Below is a small trained network, with its code and all its weights. Each question gives an input and a class and asks what happens when units are switched off, that is, made to give their printed mean instead of their output.

import numpy as np


def w(rows, s, z=0):
    codes = np.array(rows[::2]) - 128.0
    scale = np.full(codes.shape[1], s)
    scale[-1] = z or s
    return codes * scale


def f(y):
    return np.maximum(y, 0)


def log_softmax(a):
    a = a - a.max(-1, keepdims=True)
    return a - np.log(np.exp(a).sum(-1, keepdims=True))


def net(x, mask):
    res = np.array(x, float).reshape(1, 3) / 4 @ E
    y = f(res @ A[0][:, :-1].T + A[0][:, -1])
    res = res + np.where(mask, y, B[0][:, -1]) @ B[0][:, :-1]
    return log_softmax(res[-1] @ U[:, :-1].T + U[:, -1])


A, B = {}, {}
E = w([
[244,55,145,143,91,199,119,138,146,151,241],'x0',
[72,171,119,185,103,185,236,163,156,115,174],'x1',
[112,135,120,110,160,185,91,235,99,10,129],'x2',
],0.012)
A[0] = w([
[176,63,174,162,101,187,114,165,151,158,191,67],'neuron 1',
[124,116,77,143,158,182,126,178,82,68,129,88],'neuron 2',
[117,143,135,101,157,172,88,219,104,53,115,106],'neuron 3',
[103,154,128,157,108,172,195,146,164,127,130,86],'neuron 4',
[101,129,153,154,127,84,144,118,148,173,135,107],'neuron 5',
[62,163,120,205,127,188,222,146,154,128,175,87],'neuron 6',
[93,159,121,180,102,147,212,140,157,108,176,64],'neuron 7',
[146,140,135,130,109,101,164,74,165,223,125,111],'neuron 8',
[148,139,152,114,186,160,111,219,92,63,119,58],'neuron 9',
[111,115,125,83,123,166,111,152,83,77,137,184],'neuron 10',
[184,57,107,122,78,146,141,150,107,131,166,57],'neuron 11',
[173,103,180,136,128,177,113,118,183,129,175,184],'neuron 12',
[161,134,160,102,139,157,133,123,128,147,173,73],'neuron 13',
[73,174,139,103,166,48,133,147,193,115,80,204],'neuron 14',
[148,103,174,198,81,34,185,63,145,182,111,141],'neuron 15',
[108,153,136,189,93,134,203,153,161,136,143,138],'neuron 16',
[155,45,150,31,139,56,11,129,116,145,88,84],'neuron 17',
[84,173,111,137,155,120,133,107,138,153,73,103],'neuron 18',
[95,169,111,122,150,89,135,108,98,77,104,68],'neuron 19',
[224,69,144,154,49,179,116,134,164,115,196,96],'neuron 20',
[63,182,91,135,156,114,170,109,70,121,22,79],'neuron 21',
[148,112,124,113,139,89,70,113,87,111,123,62],'neuron 22',
[121,146,122,132,97,96,156,76,166,213,128,41],'neuron 23',
[68,193,137,99,142,71,138,124,128,120,100,67],'neuron 24',
[197,114,155,77,172,95,101,133,86,151,137,92],'neuron 25',
[108,116,160,152,125,125,191,199,125,161,135,249],'neuron 26',
[173,100,150,77,186,108,52,94,77,149,94,139],'neuron 27',
],0.011,0.016)
B[0] = w([
[156,147,130,194,169,83,142,167,67,94,135,185],'neuron 1',
[83,97,171,114,107,145,112,93,96,120,156,184],'neuron 2',
[63,66,166,115,92,144,90,115,151,130,184,221],'neuron 3',
[128,174,197,101,92,151,118,131,131,184,91,171],'neuron 4',
[99,92,163,126,137,124,131,115,136,126,148,159],'neuron 5',
[120,177,168,131,92,160,117,116,158,150,83,209],'neuron 6',
[110,218,190,122,66,164,92,111,112,199,132,178],'neuron 7',
[68,73,156,112,113,142,88,122,118,108,153,197],'neuron 8',
[76,88,208,152,89,137,96,92,116,130,187,189],'neuron 9',
[129,77,102,107,123,122,138,89,151,138,124,210],'neuron 10',
[120,152,143,185,144,89,142,147,97,98,152,163],'neuron 11',
[138,121,60,145,163,83,158,158,155,106,108,205],'neuron 12',
[142,137,147,158,140,118,136,162,113,107,162,145],'neuron 13',
[175,117,61,152,177,103,161,149,123,92,119,254],'neuron 14',
[78,69,129,112,102,141,115,87,130,110,163,219],'neuron 15',
[161,150,136,100,101,167,131,117,159,172,82,194],'neuron 16',
[123,193,173,119,80,179,149,123,173,160,90,218],'neuron 17',
[133,130,127,150,159,100,148,158,139,111,140,180],'neuron 18',
[161,135,142,170,141,97,136,125,113,128,158,168],'neuron 19',
[141,147,110,167,170,62,184,178,61,74,127,211],'neuron 20',
[157,150,123,183,166,62,160,181,78,95,145,220],'neuron 21',
[119,185,218,141,106,145,128,127,116,166,115,151],'neuron 22',
[63,97,246,133,77,144,78,140,112,124,224,169],'neuron 23',
[156,153,132,185,148,77,141,182,58,106,181,182],'neuron 24',
[114,173,145,145,132,148,114,138,159,158,87,169],'neuron 25',
[160,121,54,83,150,122,148,94,179,120,77,235],'neuron 26',
[152,172,118,116,104,175,123,101,175,162,76,211],'neuron 27',
],0.012,0.019)
U = w([
[151,153,138,182,159,67,160,161,106,80,138,111],'0',
[135,227,172,140,97,191,141,113,154,135,83,111],'1',
[85,7,180,144,103,149,123,101,131,97,192,96],'2',
[175,43,8,85,164,137,155,83,183,93,47,251],'3',
[155,124,119,82,140,138,102,165,101,134,115,110],'4',
[152,135,109,109,145,153,95,131,82,139,139,110],'5',
[159,153,118,118,151,166,117,102,110,124,167,109],'6',
],0.013,0.015)

Each question gives the input, the list of numbers given to net, and the class t.
The units are the neurons (one row each of A and B). Each row of codes is followed by its name. A weight is (code - 128) times the scale printed after its matrix; where a second scale follows, it is the last column's (A, B and U).
mask holds one flag per neuron, in row order. A switched-off neuron (its flag False) gives its mean, the last column of its row in B, instead of its output. The means were averaged over made-up inputs and are rounded, as every weight is.
A unit's drop is (log p(t) with every unit on - log p(t) with that unit switched off) / (log p(t) with every unit on - log p(t) with every unit switched off).
The circuit of an input: a set's keep is (log p(t) with only the set's units on - log p(t) with every unit switched off) / (log p(t) with every unit on - log p(t) with every unit switched off). Starting from the 12 units with the biggest drops (on a tie, the unit counted first), units are removed one at a time, each time the one whose removal leaves the highest keep (on an exact tie, the one counted first), for as long as the keep stays at least 0.8.
units of the circuit, in order: the units of the circuit, biggest drop first
k most important neurons: the k neurons with the biggest drops, biggest first
drop of u: that unit's drop, to one decimal
input [3,-8,6], class 1: units of the circuit, in order => (neuron 17)
input [8,8,0], class 0: 3 most important neurons => (neuron 20; neuron 1; neuron 12)
input [-2,-7,-7], class 1: 3 most important neurons => (neuron 17; neuron 27; neuron 3)
input [8,0,7], class 0: 2 most important neurons => (neuron 20; neuron 1)
input [2,5,-6], class 2: 2 most important neurons => (neuron 15; neuron 8)
input [-3,-2,-4], class 2: 3 most important neurons => (neuron 26; neuron 15; neuron 12)
input [8,8,7], class 0: 4 most important neurons => (neuron 20; neuron 1; neuron 12; neuron 17)
input [-6,-7,0], class 1: 4 most important neurons => (neuron 17; neuron 27; neuron 20; neuron 22)
input [3,1,0], class 3: 2 most important neurons => (neuron 21; neuron 24)
input [-5,8,8], class 1: 2 most important neurons => (neuron 6; neuron 7)
input [-1,-7,-7], class 1: 4 most important neurons => (neuron 17; neuron 27; neuron 3; neuron 25)
input [3,3,-1], class 3: drop of neuron 26 => 0.2
input [0,0,-4], class 2: drop of neuron 14 => 0.1
input [7,-6,3], class 0: units of the circuit, in order => (neuron 20)
input [8,0,-6], class 0: drop of neuron 20 => 0.5
